Below are the code and all the weights of a small trained network. Each question names an input and a class and asks about switching units off, where a switched-off unit gives its printed mean instead of its output.

import numpy as np


def w(rows, s, z=0):
    codes = np.array(rows[::2]) - 128.0
    scale = np.full(codes.shape[1], s)
    scale[-1] = z or s
    return codes * scale


def f(y):
    return np.maximum(y, 0)


def log_softmax(a):
    a = a - a.max(-1, keepdims=True)
    return a - np.log(np.exp(a).sum(-1, keepdims=True))


def net(x, mask):
    res = np.array(x, float).reshape(1, 5) / 4 @ E
    y = f(res @ A[0][:, :-1].T + A[0][:, -1])
    res = res + np.where(mask, y, B[0][:, -1]) @ B[0][:, :-1]
    return log_softmax(res[-1] @ U[:, :-1].T + U[:, -1])


A, B = {}, {}
E = w([
[135,88,133,169,132,169,203,103,113,64,209],'x0',
[64,105,150,100,201,81,138,46,184,99,107],'x1',
[190,77,220,59,115,121,102,106,71,70,88],'x2',
[73,82,51,125,170,146,140,228,88,43,34],'x3',
[175,107,189,243,255,154,120,161,105,182,85],'x4',
],0.0092)
A[0] = w([
[176,134,96,127,42,144,111,203,54,133,138,41],'N0',
[129,187,131,60,49,88,143,96,164,127,189,53],'N1',
[3,52,152,74,233,7,130,18,225,56,98,60],'N2',
[194,139,100,127,40,178,99,185,96,141,140,53],'N3',
[188,131,103,152,46,183,108,231,59,126,152,61],'N4',
[57,84,65,120,167,146,149,213,83,50,70,25],'N5',
[64,182,29,161,142,155,162,157,177,150,161,6],'N6',
[60,129,48,19,8,106,147,126,134,65,152,11],'N7',
[77,182,29,171,138,134,163,153,181,160,156,39],'N8',
[103,64,109,172,122,179,243,95,88,48,215,63],'N9',
[145,72,106,174,130,189,237,93,133,35,227,89],'N10',
[96,204,80,67,109,24,4,157,155,213,11,42],'N11',
[207,53,199,38,121,145,87,112,55,43,87,24],'N12',
[78,85,50,100,129,137,122,188,93,58,84,31],'N13',
[72,168,57,149,130,128,143,136,174,175,169,24],'N14',
[88,141,68,39,50,118,134,118,122,74,150,3],'N15',
[191,73,200,37,107,107,102,123,66,63,114,19],'N16',
[86,91,64,106,141,144,144,190,102,56,61,36],'N17',
],0.0062,0.0039)
B[0] = w([
[143,193,61,97,137,172,199,97,141,96,103,205],'N0',
[188,110,196,184,196,123,123,113,103,206,150,209],'N1',
[185,233,8,81,128,226,254,115,122,115,97,243],'N2',
[148,193,64,92,143,189,207,88,141,103,120,197],'N3',
[152,176,60,96,161,186,226,104,146,120,105,226],'N4',
[203,148,199,137,121,79,111,53,137,211,203,254],'N5',
[50,83,138,186,47,64,167,141,169,120,44,195],'N6',
[192,67,178,223,239,175,125,195,39,194,80,254],'N7',
[63,80,152,175,57,41,170,162,171,118,74,200],'N8',
[166,146,141,55,122,131,23,225,179,42,119,217],'N9',
[150,168,168,60,128,130,22,218,176,77,118,224],'N10',
[165,153,162,59,122,152,16,234,192,34,144,243],'N11',
[38,83,144,206,43,43,205,172,195,136,66,232],'N12',
[176,166,189,116,110,89,120,49,162,200,225,228],'N13',
[73,75,155,147,54,78,173,131,181,126,95,181],'N14',
[179,96,157,196,207,136,118,166,80,160,91,213],'N15',
[29,100,127,186,48,41,183,147,187,125,89,212],'N16',
[198,138,207,122,103,102,98,34,152,211,221,233],'N17',
],0.0059,0.0082)
U = w([
[76,97,134,161,64,85,157,135,146,122,97,108],'0',
[154,100,153,196,248,149,123,155,89,152,101,146],'1',
[157,153,170,110,98,110,107,54,143,173,217,143],'2',
[136,171,58,85,133,175,184,109,128,106,114,123],'3',
[130,138,139,72,123,132,41,181,150,70,129,116],'4',
[94,110,101,103,131,129,100,113,85,117,141,254],'5',
[88,109,109,113,133,139,108,104,94,118,143,72],'6',
[83,78,102,116,131,145,86,87,90,107,149,75],'7',
],0.014,0.0093)

Each question gives the input, the list of numbers given to net, and the class t.
The units are the neurons (one row each of A and B). Each row of codes is followed by its name. A weight is (code - 128) times the scale printed after its matrix; where a second scale follows, it is the last column's (A, B and U).
mask holds one flag per neuron, in row order. A switched-off neuron (its flag False) gives its mean, the last column of its row in B, instead of its output. The means were averaged over made-up inputs and are rounded, as every weight is.
A unit's drop is (log p(t) with every unit on - log p(t) with that unit switched off) / (log p(t) with every unit on - log p(t) with every unit switched off).
The circuit of an input: a set's keep is (log p(t) with only the set's units on - log p(t) with every unit switched off) / (log p(t) with every unit on - log p(t) with every unit switched off). Starting from the 12 units with the biggest drops (on a tie, the unit counted first), units are removed one at a time, each time the one whose removal leaves the highest keep (on an exact tie, the one counted first), for as long as the keep stays at least 0.8.
units of the circuit, in order: the units of the circuit, biggest drop first
top k neurons: the k neurons with the biggest drops, biggest first
input [-4,8,0,2,-4], class 3: units of the circuit, in order : [N2]
input [7,6,-3,-1,5], class 4: units of the circuit, in order : [N10; N9]
input [3,-8,7,-3,6], class 3: units of the circuit, in order : [N4; N3; N7]
input [-5,5,-5,-2,-5], class 0: top 3 neurons : [N14; N8; N6]
input [6,-2,-7,8,6], class 2: units of the circuit, in order : [N5; N17; N7]
input [-4,1,1,-3,3], class 4: top 2 neurons : [N7; N5]
input [-6,8,4,-2,6], class 3: top 2 neurons : [N2; N7]
input [7,3,-2,-3,-7], class 1: units of the circuit, in order : [N7; N15]
input [-8,-8,-4,-7,-6], class 3: top 2 neurons : [N3; N0]
input [6,2,-4,8,7], class 2: top 4 neurons : [N5; N17; N7; N13]
input [8,7,-7,-4,2], class 4: top 2 neurons : [N10; N9]
input [6,-3,6,-5,-6], class 0: units of the circuit, in order : [N16; N12]
input [5,1,-8,6,3], class 0: top 2 neurons : [N6; N8]
input [-8,-7,4,5,4], class 4: units of the circuit, in order : [N11]
input [-7,6,-8,-2,-5], class 0: top 3 neurons : [N8; N6; N14]
input [-8,6,6,0,7], class 4: top 2 neurons : [N11; N7]
input [-3,6,7,-4,2], class 0: units of the circuit, in order : [N12; N16]
input [-7,1,-1,-6,6], class 4: units of the circuit, in order : [N11; N7; N5]
input [-2,-4,7,7,3], class 0: top 2 neurons : [N12; N16]
input [-5,-6,-2,2,-4], class 3: units of the circuit, in order : [N4]
input [8,-7,5,-4,5], class 4: top 4 neurons : [N10; N9; N2; N7]
input [-3,-3,-5,-4,-7], class 1: units of the circuit, in order : [N7; N15]
